(14): [-49 -13 -21  33 -37  66  32  26  39 -11  -5  67 -50 -85 -25 -62  30]
(58): [-11  -4  54 -12   1 -37  64 -12  65  29  20 -54   5  23  -2 -45 -11]
(3): [-11  -7  54 -12   1 -37  64 -12  65  29  20 -54   5  23  -2 -45 -11]
(72): [-33 -10  14  49 -78  54 -22  44 -17  16  26   2 -37 -66 -35 -53  17]
(106): [-33 -10  14  49 -78  54 -22  44 -17  16  26   2 -37 -66 -35 -53   6]
(13): [-42  23   7  -5  28  22 -49  21   5  43  36  30  -5 -52 -23 -19  -7]
find: [-42  24   6  -5  29  22 -50  22   5  43  37  31  -4 -52 -23 -19  -6] | (13)
find: [-11  -7  54 -12   1 -37  64 -12  65  29  20 -54   5  23  -2 -45 -11] | (3)

(43): [-34 -67  25  -9  28  23 -19 -26  20  14  42  26  36 -52  -3  56  29  49
 -57  60  15   6 -40 -15 -10   5 -24 -13  48  -6  10 -20  40  12 -36  27
 -10  18 -37  46  31   2  -1 -76  -9  13 -21 -50 -12 -22 -12   4  38]
(67): [ 65  68  21 -11 -31 -39 -47  28 -39  17 -62 -21 -44  29  -5 -45   0 -32
  26 -32  19 -21  47  11  17 -16  22   8 -49  36  -5  19 -25  10  47  -5
  -5 -25   7   5 -52 -25 -19  17  19  20  -1  24  15  -8   7 -59   2]
(151): [-14 -42 -36  30  39  15  18 -16  60  19  77  33  76 -52  24  67 -51  40
 -42 -25 -26  44 -58 -37 -15  33 -53  17  25 -22 -19 -24  13  14 -32  34
  53   6  27  -4  40  42  28 -23  16 -60 -55 -17  14 -19 -17  34  31]
(9): [-15 -13 -88  50 -10  58  22  55  22  -6  34 -15  48  -8   7  -1 -76  20
  39 -64 -62  41 -13 -10 -21  46 -22  24  17 -26 -29 -40   1   8  12 -11
  54 -12  65 -36   4  45  13  46  45 -70 -17  56  20  -1 -37  51 -17]
(173): [-27 -72   4   4 -10  22 -15 -22  33  18  57  27  45 -47   9  81  -2  37
 -61  34   5  20 -53 -24 -21  20 -56  -6  42  -8  13 -33  36  13 -38  43
  10   9 -10  35  50  28   6 -54  -5 -14 -37 -50   0 -27 -20   8  39]
(116): [ 31  14 -20  15 -19 -36 -48  59   1  36 -21 -11 -19  42 -11 -56 -17  -9
  41 -38  -1  41  51   1  20   5  14  -7 -46   3 -28  12  -3  -2  21 -22
  18 -45  18  19 -32  -3  -1  34  22 -29   2  63  32  20 -11  15 -27]
(133): [ -5   2 -85  55  -5  62   4  69  23  -2   5 -25  40   2  -2 -17 -73  18
  37 -64 -48  42  35 -10 -26  44 -12   6  14 -41 -33 -28 -16  20  24 -21
  45 -22  59 -15   1  42   9  56  36 -71 -19  65  29  -4 -39  40 -30]
(35): [ 10   6 -70  40  -5  26 -16  61  16  15 -10 -17  16  19 -12 -33 -53  18
  26 -59 -17  48  64  -7 -13  31   0  -4  -9 -42 -22 -19 -22   5  24 -33
  38 -24  35   9 -12  27  10  61  22 -59 -16  68  39   6 -33  41 -44]
present: [-25 -19  17] | yes
present: [ -5  40 -70] | no
find: [-27 -72   4   4 -10  22 -15 -22  33  18  57  27  45 -47   9  81  -2  37
 -61  34   5  20 -53 -24 -21  20 -56  -6  42  -8  13 -33  36  13 -38  43
  10   9 -10  35  50  28   6 -54  -5 -14 -37 -50   0 -27 -20   8  39] | (173)

(184): [  8  24 -47 -43  33  17]
(25): [ 71 -60 -12 -58  -2 -74]
(87): [ -2 -21  11   2 -29  36]
(36): [35 15 13  4 21 -5]
(40): [  8  24 -47 -43   3  35]
(144): [-30  28  57  29  32 -14]
(76): [ 63 -27  72  27   3  -7]
(47): [34 30 -1 34  0 36]
(4): [  7  38  29 -16 -46  -6]
present: [-47  24   8] | no
present: [ 38  29 -16 -46  -6] | yes
present: [ 4 21 -5] | yes
present: [11  2] | yes

(120): [ 72 -70 -62 -32 -75 -61]
(71): [ 69 -70 -66 -28 -87 -58]
(83): [ 10 -11 -11  -4 -16  -9]
(138): [ 59 -54 -45 -30 -43 -51]
(6): [-10   4  -2  10 -19   9]
(148): [ 60 -56 -48 -29 -50 -51]
present: [-48 -29] | yes
find: [ 69 -69 -67 -29 -87 -58] | (71)
find: [ 59 -53 -46 -33 -43 -53] | (138)
present: [ 59 -54 -45 -30 -43] | yes
find: [ 60 -56 -48 -28 -49 -50] | (148)

(5): [  6   4 -10 -22 -43 -49 -28 -34  -9 -19 -10 -37 -27 -32  -8 -16 -30 -14
 -10 -36   1  -8 -22 -17  10 -16  10]
(81): [  0  -4 -19  -6 -10  -7  -7 -17   2  -3  -5  -8  -4  -9  -9 -17  -6 -13
  -7 -23  10   4   1 -27   9  13  16]
(125): [ -8  -9 -12   4  10  13  -6  -9   7  -3  -5   4   6   5  -4  -5   3  -2
  -7   1   7   3  13 -10   8  12   8]
(145): [ -4  -8 -18  18  26  32   5   0  13   5  -1  19  15   9  -7 -10  15 -10
  -4  -4  11   7  22 -16   0  23   8]
(60): [ 22  36  62  44   0 -43 -30 -35  22 -34  23 -66 -14  -5  30  25  44  23
  31  -4   3  -8   9   9  44  -6  57]
present: [  1   7   3  13 -10] | yes
find: [ -8  -9 -12   4  10  13  -6  -9   7  -3  -5   4   6   5  -4  -5   3  -2
  -7   1   7   3  13 -10   8  12   8] | (125)
present: [ 23 -66 -14  -5  30] | yes
present: [-7 -7] | yes
present: [-15  10] | no
find: [ -8  -9 -11   3   9  12  -6 -10   7  -3  -5   5   7   5  -2  -4   3  -1
  -7   0   8   4  13  -9   8  12   7] | (125)
find: [  0  -4 -19  -5 -11  -7  -7 -16   3  -4  -6  -9  -4  -9  -9 -18  -5 -14
  -8 -22  10   3   0 -26   8  12  16] | (81)

(149): [ 19   6  -1  19 -18]
(21): [ 6  6 13  6 12]
(42): [  3  20  34  20 -10]
(134): [ 9 17 26 89 32]
(57): [-14  18   5  21  28]
present: [ 6 19] | no
find: [ 8 18 25 89 31] | (134)
present: [ 9 17 26 88 32] | no
find: [ 2 19 37 20 -9] | (42)
dup (149):  | [19]
dup (21):  | [6]

